Below is a small trained network, with its code and all its weights. Each question gives an input and a class and asks what happens when units are switched off, that is, made to give their printed mean instead of their output.

import numpy as np


def w(rows, s, z=0):
    codes = np.array(rows[::2]) - 128.0
    scale = np.full(codes.shape[1], s)
    scale[-1] = z or s
    return codes * scale


def f(y):
    return np.maximum(y, 0)


def log_softmax(a):
    a = a - a.max(-1, keepdims=True)
    return a - np.log(np.exp(a).sum(-1, keepdims=True))


def net(x, mask):
    res = np.array(x, float).reshape(1, 8) / 4 @ E
    y = f(res @ A[0][:, :-1].T + A[0][:, -1])
    res = res + np.where(mask, y, B[0][:, -1]) @ B[0][:, :-1]
    return log_softmax(res[-1] @ U[:, :-1].T + U[:, -1])


A, B = {}, {}
E = w([
[7,181,74,103],'x0',
[118,139,161,105],'x1',
[95,56,142,87],'x2',
[114,136,159,118],'x3',
[141,197,122,191],'x4',
[133,134,138,111],'x5',
[136,131,131,109],'x6',
[121,126,131,138],'x7',
],0.011)
A[0] = w([
[84,64,170,124,168],'n1',
[175,127,176,111,128],'n2',
[170,116,174,176,222],'n3',
[103,182,72,112,254],'n4',
[150,32,194,82,118],'n5',
[100,101,137,170,150],'n6',
[247,149,173,213,162],'n7',
[44,40,101,84,78],'n8',
[146,37,206,121,192],'n9',
],0.012,0.0056)
B[0] = w([
[134,49,49,100,173],'n1',
[134,115,45,96,170],'n2',
[201,171,102,32,205],'n3',
[11,77,255,109,196],'n4',
[175,115,107,177,200],'n5',
[190,132,175,90,144],'n6',
[129,175,117,22,249],'n7',
[73,165,51,53,184],'n8',
[195,144,138,119,212],'n9',
],0.0095,0.015)
U = w([
[201,68,160,92,193],'0',
[100,145,46,78,143],'1',
[71,20,170,114,207],'2',
[67,192,166,194,56],'3',
[195,10,82,127,2],'4',
],0.011,0.0046)

Each question gives the input, the list of numbers given to net, and the class t.
The units are the neurons (one row each of A and B). Each row of codes is followed by its name. A weight is (code - 128) times the scale printed after its matrix; where a second scale follows, it is the last column's (A, B and U).
mask holds one flag per neuron, in row order. A switched-off neuron (its flag False) gives its mean, the last column of its row in B, instead of its output. The means were averaged over made-up inputs and are rounded, as every weight is.
A unit's drop is (log p(t) with every unit on - log p(t) with that unit switched off) / (log p(t) with every unit on - log p(t) with every unit switched off).
The circuit of an input: a set's keep is (log p(t) with only the set's units on - log p(t) with every unit switched off) / (log p(t) with every unit on - log p(t) with every unit switched off). Starting from all 9 units, units are removed one at a time, each time the one whose removal leaves the highest keep (on an exact tie, the one counted first), for as long as the keep stays at least 0.8.
circuit, biggest first: the units of the circuit, biggest drop first
most important unit: the unit with the biggest drop
top k neurons: the k neurons with the biggest drops, biggest first
drop when u is switched off: that unit's drop, to one decimal
input [8,0,8,0,4,1,0,-1], class 2: circuit, biggest first => [n4]
input [5,1,-3,6,-5,-3,3,-7], class 2: circuit, biggest first => [n4, n7]
input [1,-4,-4,-4,7,-5,-6,-2], class 3: circuit, biggest first => [n4, n1]
input [-2,0,6,5,-4,3,-8,6], class 4: circuit, biggest first => [n1, n5]
input [6,6,1,-1,1,8,-3,2], class 2: circuit, biggest first => [n4, n7]
input [-5,6,6,7,-2,-1,-2,6], class 4: top 2 neurons => [n1, n5]
input [-7,-8,7,2,-3,2,3,-2], class 4: circuit, biggest first => [n5, n1]
input [-4,2,-6,5,3,4,-8,6], class 1: top 2 neurons => [n7, n9]
input [-5,6,-3,2,3,-2,7,3], class 1: top 3 neurons => [n7, n2, n4]
input [3,-2,-2,0,-4,7,-5,-4], class 2: top 3 neurons => [n7, n3, n4]
input [8,1,-6,-5,-2,1,7,-4], class 2: drop when n4 is switched off => 0.3
input [6,-8,3,-1,8,-8,-1,-6], class 2: drop when n4 is switched off => 0.3
input [5,-2,-3,7,3,0,-7,5], class 3: drop when n2 is switched off => 0.0
input [-1,5,1,0,-3,7,8,0], class 4: most important unit => n7
